Below are the code and all the weights of a small trained network. Each question names an input and a class and asks about switching units off, where a switched-off unit gives its printed mean instead of its output.

import numpy as np


def w(rows, s, z=0):
    codes = np.array(rows[::2]) - 128.0
    scale = np.full(codes.shape[1], s)
    scale[-1] = z or s
    return codes * scale


def norm(h):
    return h / np.sqrt((h * h).mean(-1, keepdims=True) + 1e-5)


def f(y):
    return np.maximum(y, 0)


def log_softmax(a):
    a = a - a.max(-1, keepdims=True)
    return a - np.log(np.exp(a).sum(-1, keepdims=True))


def net(x, mask):
    res = np.array(x, float).reshape(1, 3) / 4 @ E
    u = 0
    for l in range(2):
        y = f(norm(res) @ A[l][:, :-1].T + A[l][:, -1])
        res = res + np.where(mask[u : u + 4], y, B[l][:, -1]) @ B[l][:, :-1]
        u += 4
    return log_softmax(norm(res)[-1] @ U[:, :-1].T + U[:, -1])


A, B = {}, {}
E = w([
[127,129,131],'x0',
[72,254,168],'x1',
[12,103,146],'x2',
],0.0057)
A[0] = w([
[55,16,73,2],'0.n0',
[180,255,112,56],'0.n1',
[122,199,91,195],'0.n2',
[212,70,67,51],'0.n3',
],0.011,0.0063)
B[0] = w([
[253,80,181,253],'0.n0',
[181,96,145,235],'0.n1',
[120,65,114,254],'0.n2',
[62,150,71,230],'0.n3',
],0.016,0.0044)
A[1] = w([
[42,67,65,182],'1.n0',
[43,152,89,253],'1.n1',
[65,150,68,185],'1.n2',
[97,162,7,110],'1.n3',
],0.012,0.0034)
B[1] = w([
[75,193,143,253],'1.n0',
[165,83,136,214],'1.n1',
[184,111,134,198],'1.n2',
[82,140,2,200],'1.n3',
],0.011,0.0067)
U = w([
[104,147,3,203],'0',
[221,33,152,208],'1',
[20,133,190,162],'2',
[144,188,130,2],'3',
[167,194,142,30],'4',
],0.022,0.0095)

Each question gives the input, the list of numbers given to net, and the class t.
The units are the neurons (one row each of A and B). Each row of codes is followed by its name. A weight is (code - 128) times the scale printed after its matrix; where a second scale follows, it is the last column's (A, B and U).
mask holds one flag per neuron, layer by layer. A switched-off neuron (its flag False) gives its mean, the last column of its row in B, instead of its output. The means were averaged over made-up inputs and are rounded, as every weight is.
A unit's drop is (log p(t) with every unit on - log p(t) with that unit switched off) / (log p(t) with every unit on - log p(t) with every unit switched off).
The circuit of an input: a set's keep is (log p(t) with only the set's units on - log p(t) with every unit switched off) / (log p(t) with every unit on - log p(t) with every unit switched off). Starting from all 8 units, units are removed one at a time, each time the one whose removal leaves the highest keep (on an exact tie, the one counted first), for as long as the keep stays at least 0.8.
circuit, biggest first: the units of the circuit, biggest drop first
top k neurons: the k neurons with the biggest drops, biggest first
top k neurons in layer l: the k neurons of layer l with the biggest drops, biggest first
drop when u is switched off: that unit's drop, to one decimal
input [-8,-6,0], class 0: circuit, biggest first -> [0.n3]
input [0,3,2], class 2: circuit, biggest first -> [0.n0 0.n3]
input [6,2,3], class 2: top 2 neurons -> [0.n0 1.n0]
input [-3,6,2], class 2: top 4 neurons -> [0.n0 0.n2 0.n3 1.n3]
input [1,5,1], class 2: top 2 neurons -> [0.n0 0.n2]
input [-2,2,5], class 2: circuit, biggest first -> [0.n3 0.n0]
input [3,-1,-6], class 0: top 2 neurons -> [0.n3 0.n0]
input [0,7,1], class 2: top 3 neurons -> [0.n0 0.n2 1.n3]
input [-5,6,1], class 2: top 2 neurons in layer 0 -> [0.n0 0.n2]
input [-5,8,-1], class 1: top 3 neurons -> [0.n3 0.n1 1.n0]
input [-8,3,2], class 2: top 3 neurons -> [0.n0 0.n3 1.n0]
input [-4,4,3], class 2: top 3 neurons -> [0.n0 1.n0 0.n3]
input [7,4,1], class 2: top 2 neurons -> [0.n0 0.n2]
input [5,8,-2], class 1: top neuron -> [0.n1]
input [3,-8,-3], class 0: drop when 0.n3 is switched off -> 0.4
input [2,-8,-1], class 0: drop when 0.n3 is switched off -> 1.3
input [1,-7,-1], class 0: drop when 0.n3 is switched off -> 1.3
input [-7,2,2], class 2: drop when 1.n0 is switched off -> 0.4
